Here is a tiny trained network, its code and every weight. The questions are about switching its units off for an input and a target symbol, where a switched-off unit gives its printed mean instead of its output.

import numpy as np


def w(rows, s, z=0):
    codes = np.array(rows[::2]) - 128.0
    scale = np.full(codes.shape[1], s)
    scale[-1] = z or s
    return codes * scale


def f(y):
    return y / 2 * (1 + np.tanh(0.7978845608 * (y + 0.044715 * y**3)))


def softmax(a):
    e = np.exp(a - a.max(-1, keepdims=True))
    return e / e.sum(-1, keepdims=True)


def log_softmax(a):
    a = a - a.max(-1, keepdims=True)
    return a - np.log(np.exp(a).sum(-1, keepdims=True))


def net(x, mask):
    ids = ['αβγδεζθλμπσφψω'.index(c) for c in x.split()]
    T = len(ids)
    res = E[ids] + P[:T]
    r = res
    for j in range(2):
        rows = slice(2 * j, 2 * j + 2)
        q, k, v = (r @ M[0][rows].T for M in (Q, K, V))
        z = softmax(np.where(np.tri(T) > 0, q @ k.T / 2**0.5, -1e9)) @ v
        o = O[0][rows]
        res = res + np.where(mask[j], z, o[:, -1]) @ o[:, :-1]
    y = f(res @ A[0][:, :-1].T + A[0][:, -1])
    res = res + np.where(mask[2:6], y, B[0][:, -1]) @ B[0][:, :-1]
    return log_softmax(res[-1] @ U[:, :-1].T + U[:, -1])


Q, K, V, O, A, B = {}, {}, {}, {}, {}, {}
E = w([
[111,173,171,89],'α',
[156,252,150,161],'β',
[81,142,155,123],'γ',
[141,102,69,23],'δ',
[130,135,130,108],'ε',
[147,76,155,158],'ζ',
[72,147,160,210],'θ',
[121,110,175,202],'λ',
[171,130,152,54],'μ',
[138,102,68,99],'π',
[223,158,152,135],'σ',
[101,120,63,192],'φ',
[146,53,113,221],'ψ',
[59,88,57,78],'ω',
],0.017)
P = w([
[129,227,58,166],'0',
[128,213,73,184],'1',
[121,211,84,202],'2',
[148,254,52,208],'3',
[154,247,51,206],'4',
[96,129,134,156],'5',
[67,55,176,150],'6',
[96,93,138,160],'7',
[83,71,162,133],'8',
],0.0036)
Q[0] = w([
[250,188,188,89],'H1',
[118,122,6,52],'H1',
[95,198,51,154],'H2',
[242,111,160,255],'H2',
],0.0062)
K[0] = w([
[255,180,199,86],'H1',
[163,121,22,80],'H1',
[93,138,62,134],'H2',
[190,128,207,229],'H2',
],0.0082)
V[0] = w([
[217,190,202,82],'H1',
[109,207,108,73],'H1',
[243,92,188,254],'H2',
[198,161,63,133],'H2',
],0.007)
O[0] = w([
[139,42,255,81,2],'H1',
[91,158,136,24,131],'H1',
[192,127,130,194,130],'H2',
[187,144,103,151,180],'H2',
],0.0085,0.0041)
A[0] = w([
[103,234,204,39,253],'N1',
[172,109,114,16,157],'N2',
[182,243,254,203,157],'N3',
[8,238,130,168,129],'N4',
],0.0064,0.0035)
B[0] = w([
[170,116,91,50,206],'N1',
[165,84,132,127,168],'N2',
[59,5,186,78,212],'N3',
[79,152,169,132,254],'N4',
],0.012,0.0057)
U = w([
[71,176,121,100,216],'α',
[160,198,149,119,122],'β',
[254,89,69,216,65],'γ',
[249,158,134,87,161],'δ',
[26,152,53,70,54],'ε',
[184,113,126,176,206],'ζ',
[154,156,69,126,254],'θ',
[192,95,210,142,68],'λ',
[121,160,135,60,99],'μ',
[71,110,185,63,45],'π',
[97,88,162,178,92],'σ',
[170,108,25,64,48],'φ',
[39,184,207,170,62],'ψ',
[106,251,69,205,111],'ω',
],0.0088,0.0079)

Each question gives the input, a string of symbols that net reads in full, and the target symbol t.
The units are the heads (2 rows each of Q, K, V and O) and the neurons (one row each of A and B). Each row of codes is followed by its name. A weight is (code - 128) times the scale printed after its matrix; where a second scale follows, it is the last column's (O, A, B and U).
mask holds one flag per unit, heads first, then neurons. A switched-off unit (its flag False) gives its mean, the last column of its rows in O or B, instead of its output. The means were averaged over made-up inputs and are rounded, as every weight is.
A unit's drop is (log p(t) with every unit on - log p(t) with that unit switched off) / (log p(t) with every unit on - log p(t) with every unit switched off).
The circuit of an input: a set's keep is (log p(t) with only the set's units on - log p(t) with every unit switched off) / (log p(t) with every unit on - log p(t) with every unit switched off). Starting from all 6 units, units are removed one at a time, each time the one whose removal leaves the highest keep (on an exact tie, the one counted first), for as long as the keep stays at least 0.8.
circuit, biggest first: the units of the circuit, biggest drop first
k most important neurons: the k neurons with the biggest drops, biggest first
which heads matter: for each layer, one digit per head in row order, 1 if its drop is at least 0.15 and else 0, layers parted by /
drop when u is switched off: that unit's drop, to one decimal
input λ γ μ ω δ, target φ: most important neuron	(N1)
input ω λ ω φ ω μ, target δ: circuit, biggest first	(N3, N1, H1, N4)
input ψ σ φ β θ, target ψ: circuit, biggest first	(N4, N1)
input φ λ φ, target ω: which heads matter	10
input β β ω ω σ θ ω δ, target φ: which heads matter	01
input φ γ γ β φ, target ω: 2 most important neurons	(N3, N1)
input δ ω ψ δ φ ψ β ω μ, target δ: which heads matter	10
input μ ω φ ψ, target γ: which heads matter	01
input μ β φ φ β φ ω ψ, target γ: 2 most important neurons	(N4, N3)
input δ ω ω θ, target ψ: drop when N4 is switched off	0.7
input φ ζ λ, target σ: drop when N3 is switched off	0.8
input φ γ λ, target σ: drop when H2 is switched off	0.3
input δ φ μ φ β λ σ ω σ, target λ: drop when N3 is switched off	0.3
